Below are the code and all the weights of a small trained network. Each question names an input and a class and asks about switching units off, where a switched-off unit gives its printed mean instead of its output.

import numpy as np


def w(rows, s, z=0):
    codes = np.array(rows[::2]) - 128.0
    scale = np.full(codes.shape[1], s)
    scale[-1] = z or s
    return codes * scale


def f(y):
    return np.maximum(y, 0)


def log_softmax(a):
    a = a - a.max(-1, keepdims=True)
    return a - np.log(np.exp(a).sum(-1, keepdims=True))


def net(x, mask):
    res = np.array(x, float).reshape(1, 6) / 4 @ E
    y = f(res @ A[0][:, :-1].T + A[0][:, -1])
    res = res + np.where(mask, y, B[0][:, -1]) @ B[0][:, :-1]
    return log_softmax(res[-1] @ U[:, :-1].T + U[:, -1])


A, B = {}, {}
E = w([
[34,82,23],'x0',
[128,131,128],'x1',
[84,255,126],'x2',
[128,128,129],'x3',
[129,126,126],'x4',
[33,96,217],'x5',
],0.0076)
A[0] = w([
[191,140,1,99],'n1',
[166,45,144,53],'n2',
[214,146,53,49],'n3',
[126,128,130,105],'n4',
[84,114,76,54],'n5',
[183,28,137,42],'n6',
[103,195,132,76],'n7',
[155,68,123,69],'n8',
[196,170,199,52],'n9',
[107,123,215,146],'n10',
[193,140,66,59],'n11',
[177,143,186,3],'n12',
[84,247,129,72],'n13',
[222,111,41,115],'n14',
[143,92,151,144],'n15',
[53,100,219,37],'n16',
[52,85,173,84],'n17',
[94,229,143,69],'n18',
[98,213,128,64],'n19',
[41,228,90,105],'n20',
[46,76,157,124],'n21',
[70,113,62,37],'n22',
[209,178,220,42],'n23',
[152,49,145,61],'n24',
[152,66,149,88],'n25',
[168,47,136,35],'n26',
[55,129,49,81],'n27',
[198,149,72,57],'n28',
[87,195,149,95],'n29',
[215,162,187,64],'n30',
[129,48,103,140],'n31',
[155,59,139,61],'n32',
[49,117,13,55],'n33',
[100,227,132,70],'n34',
[75,184,144,119],'n35',
[51,75,173,97],'n36',
[124,46,124,131],'n37',
[40,67,7,138],'n38',
[74,119,203,46],'n39',
],0.0083,0.0059)
B[0] = w([
[57,188,148,216],'n1',
[111,105,96,161],'n2',
[18,179,144,179],'n3',
[138,138,131,128],'n4',
[138,108,172,152],'n5',
[94,80,78,170],'n6',
[119,70,80,153],'n7',
[111,108,92,149],'n8',
[110,55,207,181],'n9',
[135,179,106,193],'n10',
[37,176,134,165],'n11',
[159,87,180,145],'n12',
[116,57,84,184],'n13',
[59,206,137,212],'n14',
[145,130,84,167],'n15',
[42,195,125,172],'n16',
[85,185,118,173],'n17',
[120,67,82,170],'n18',
[109,77,94,160],'n19',
[164,82,79,204],'n20',
[121,216,119,191],'n21',
[148,103,190,160],'n22',
[108,62,200,196],'n23',
[112,104,74,158],'n24',
[106,107,75,158],'n25',
[92,86,86,154],'n26',
[156,98,192,187],'n27',
[33,179,150,166],'n28',
[137,84,80,162],'n29',
[114,88,200,189],'n30',
[148,129,82,188],'n31',
[100,85,66,152],'n32',
[142,79,249,203],'n33',
[108,62,84,169],'n34',
[161,108,94,169],'n35',
[83,208,114,182],'n36',
[137,124,85,183],'n37',
[197,94,255,254],'n38',
[55,202,134,158],'n39',
],0.0072,0.0067)
U = w([
[161,178,144,253],'0',
[139,97,255,77],'1',
[44,252,134,71],'2',
[124,67,28,81],'3',
],0.0089,0.013)

Each question gives the input, the list of numbers given to net, and the class t.
The units are the neurons (one row each of A and B). Each row of codes is followed by its name. A weight is (code - 128) times the scale printed after its matrix; where a second scale follows, it is the last column's (A, B and U).
mask holds one flag per neuron, in row order. A switched-off neuron (its flag False) gives its mean, the last column of its row in B, instead of its output. The means were averaged over made-up inputs and are rounded, as every weight is.
A unit's drop is (log p(t) with every unit on - log p(t) with that unit switched off) / (log p(t) with every unit on - log p(t) with every unit switched off).
The circuit of an input: a set's keep is (log p(t) with only the set's units on - log p(t) with every unit switched off) / (log p(t) with every unit on - log p(t) with every unit switched off). Starting from the 12 units with the biggest drops (on a tie, the unit counted first), units are removed one at a time, each time the one whose removal leaves the highest keep (on an exact tie, the one counted first), for as long as the keep stays at least 0.8.
units of the circuit, in order: the units of the circuit, biggest drop first
unit that matters most: the unit with the biggest drop
k most important neurons: the k neurons with the biggest drops, biggest first
drop of u: that unit's drop, to one decimal
input [8,-5,8,4,8,5], class 1: units of the circuit, in order	n38, n33
input [7,8,6,-1,4,8], class 0: units of the circuit, in order	n20, n38
input [-7,-4,5,-6,-3,1], class 1: units of the circuit, in order	n23, n9
input [-8,-6,7,-2,6,-8], class 1: units of the circuit, in order	n23, n9
input [5,0,3,-2,5,3], class 1: unit that matters most	n38
input [7,0,4,3,-2,2], class 1: units of the circuit, in order	n38, n33
input [3,1,-2,6,1,5], class 2: units of the circuit, in order	n36, n21
input [-6,1,6,4,-4,-5], class 1: units of the circuit, in order	n23, n9
input [7,-6,8,-6,-8,1], class 3: units of the circuit, in order	n20, n13
input [8,-6,3,6,6,-7], class 1: units of the circuit, in order	n38, n33
input [-7,6,7,2,2,2], class 1: 3 most important neurons	n23, n9, n30
input [8,6,7,-8,3,8], class 1: 4 most important neurons	n38, n33, n27, n22
input [7,2,-6,-1,2,3], class 1: drop of n38	1.5
input [-7,-7,-6,8,6,7], class 0: drop of n25	0.0
input [-5,-5,7,-3,1,-2], class 3: drop of n18	0.1
input [-7,3,-7,-5,5,8], class 2: most important neuron	n16
input [4,-4,-5,3,0,6], class 2: 2 most important neurons	n36, n21
